Here is a tiny trained network, its code and every weight. The questions are about switching its units off for an input and a class, where a switched-off unit gives its printed mean instead of its output.

import numpy as np


def w(rows, s, z=0):
    codes = np.array(rows[::2]) - 128.0
    scale = np.full(codes.shape[1], s)
    scale[-1] = z or s
    return codes * scale


def norm(h):
    return h / np.sqrt((h * h).mean(-1, keepdims=True) + 1e-5)


def f(y):
    return y / 2 * (1 + np.tanh(0.7978845608 * (y + 0.044715 * y**3)))


def log_softmax(a):
    a = a - a.max(-1, keepdims=True)
    return a - np.log(np.exp(a).sum(-1, keepdims=True))


def net(x, mask):
    res = np.array(x, float).reshape(1, 3) / 4 @ E
    u = 0
    for l in range(2):
        y = f(norm(res) @ A[l][:, :-1].T + A[l][:, -1])
        res = res + np.where(mask[u : u + 12], y, B[l][:, -1]) @ B[l][:, :-1]
        u += 12
    return log_softmax(norm(res)[-1] @ U[:, :-1].T + U[:, -1])


A, B = {}, {}
E = w([
[85,103,150,158,189],'x0',
[156,83,96,174,116],'x1',
[78,150,193,253,103],'x2',
],0.0069)
A[0] = w([
[71,86,126,83,162,107],'L0N0',
[111,213,88,164,123,178],'L0N1',
[121,111,155,186,110,2],'L0N2',
[181,121,54,141,181,177],'L0N3',
[114,113,95,141,142,149],'L0N4',
[127,149,130,60,85,124],'L0N5',
[129,147,113,83,173,98],'L0N6',
[150,121,131,111,187,145],'L0N7',
[154,129,140,171,101,83],'L0N8',
[136,132,118,211,119,172],'L0N9',
[192,4,152,112,137,56],'L0N10',
[113,145,116,195,126,203],'L0N11',
],0.011,0.0016)
B[0] = w([
[70,156,88,122,164,221],'L0N0',
[185,163,194,2,53,181],'L0N1',
[138,85,133,168,119,208],'L0N2',
[116,160,239,146,99,239],'L0N3',
[60,153,156,196,182,145],'L0N4',
[142,144,141,227,192,229],'L0N5',
[75,98,108,128,131,221],'L0N6',
[25,139,105,208,145,194],'L0N7',
[60,69,7,57,119,173],'L0N8',
[73,213,97,10,153,253],'L0N9',
[154,143,191,103,109,220],'L0N10',
[189,72,126,192,187,237],'L0N11',
],0.0055,0.0036)
A[1] = w([
[105,81,245,191,178,149],'L1N0',
[158,73,90,123,204,191],'L1N1',
[54,89,255,108,133,46],'L1N2',
[107,152,96,199,176,192],'L1N3',
[177,210,129,127,215,57],'L1N4',
[116,110,161,184,16,211],'L1N5',
[187,87,161,64,129,180],'L1N6',
[156,251,17,170,116,96],'L1N7',
[79,59,28,130,30,81],'L1N8',
[192,136,27,129,92,147],'L1N9',
[146,156,209,61,45,150],'L1N10',
[4,191,101,201,52,4],'L1N11',
],0.0082,0.0022)
B[1] = w([
[227,226,149,91,91,254],'L1N0',
[169,140,155,234,18,164],'L1N1',
[121,94,139,63,159,222],'L1N2',
[130,38,78,100,80,198],'L1N3',
[132,142,199,104,170,164],'L1N4',
[63,112,30,170,127,175],'L1N5',
[133,110,142,152,83,172],'L1N6',
[170,173,183,58,168,161],'L1N7',
[57,100,161,99,142,149],'L1N8',
[2,151,100,119,202,174],'L1N9',
[201,71,117,236,49,229],'L1N10',
[123,128,149,81,140,182],'L1N11',
],0.0062,0.0054)
U = w([
[200,197,190,45,137,60],'0',
[193,123,79,163,2,252],'1',
[23,100,55,63,141,73],'2',
],0.0095,0.00035)

Each question gives the input, the list of numbers given to net, and the class t.
The units are the neurons (one row each of A and B). Each row of codes is followed by its name. A weight is (code - 128) times the scale printed after its matrix; where a second scale follows, it is the last column's (A, B and U).
mask holds one flag per neuron, layer by layer. A switched-off neuron (its flag False) gives its mean, the last column of its row in B, instead of its output. The means were averaged over made-up inputs and are rounded, as every weight is.
A unit's drop is (log p(t) with every unit on - log p(t) with that unit switched off) / (log p(t) with every unit on - log p(t) with every unit switched off).
The circuit of an input: a set's keep is (log p(t) with only the set's units on - log p(t) with every unit switched off) / (log p(t) with every unit on - log p(t) with every unit switched off). Starting from the 12 units with the biggest drops (on a tie, the unit counted first), units are removed one at a time, each time the one whose removal leaves the highest keep (on an exact tie, the one counted first), for as long as the keep stays at least 0.8.
circuit, biggest first: the units of the circuit, biggest drop first
unit that matters most: the unit with the biggest drop
top k neurons: the k neurons with the biggest drops, biggest first
k most important neurons of layer l: the k neurons of layer l with the biggest drops, biggest first
drop of u: that unit's drop, to one decimal
input [0,-6,2], class 1: circuit, biggest first -> (L1N10, L0N1, L0N9)
input [6,1,0], class 0: 2 most important neurons of layer 1 -> (L1N0, L1N10)
input [1,-3,8], class 0: 2 most important neurons of layer 1 -> (L1N0, L1N2)
input [8,-2,1], class 0: circuit, biggest first -> (L1N0)
input [8,8,-2], class 0: circuit, biggest first -> (L0N10, L1N0)
input [8,-1,7], class 0: circuit, biggest first -> (L1N0, L1N10)
input [3,0,-1], class 2: 2 most important neurons of layer 1 -> (L1N3, L1N7)
input [5,-1,7], class 0: top 3 neurons -> (L1N0, L0N9, L1N10)
input [0,4,3], class 2: top 2 neurons -> (L0N8, L0N9)
input [-1,1,6], class 2: top 3 neurons -> (L0N8, L0N9, L0N3)
input [-3,-7,2], class 1: top 3 neurons -> (L1N10, L0N1, L0N9)
input [-7,6,1], class 2: top 2 neurons -> (L1N9, L0N8)
input [-3,-8,3], class 1: top 3 neurons -> (L1N10, L0N1, L0N9)
input [2,0,-1], class 2: top 2 neurons -> (L0N7, L0N0)
input [-3,4,1], class 2: top 2 neurons -> (L0N8, L1N9)
input [3,7,-6], class 0: unit that matters most -> L0N3
input [-2,-8,7], class 1: 2 most important neurons of layer 1 -> (L1N10, L1N5)
input [-2,5,6], class 2: top 2 neurons -> (L0N9, L0N8)
input [-6,4,2], class 2: drop of L0N8 -> 0.4
input [4,-6,-3], class 2: drop of L0N6 -> 0.1
input [2,3,0], class 0: drop of L0N5 -> 0.0
input [7,6,-3], class 0: most important neuron of layer 0 -> (L0N3)
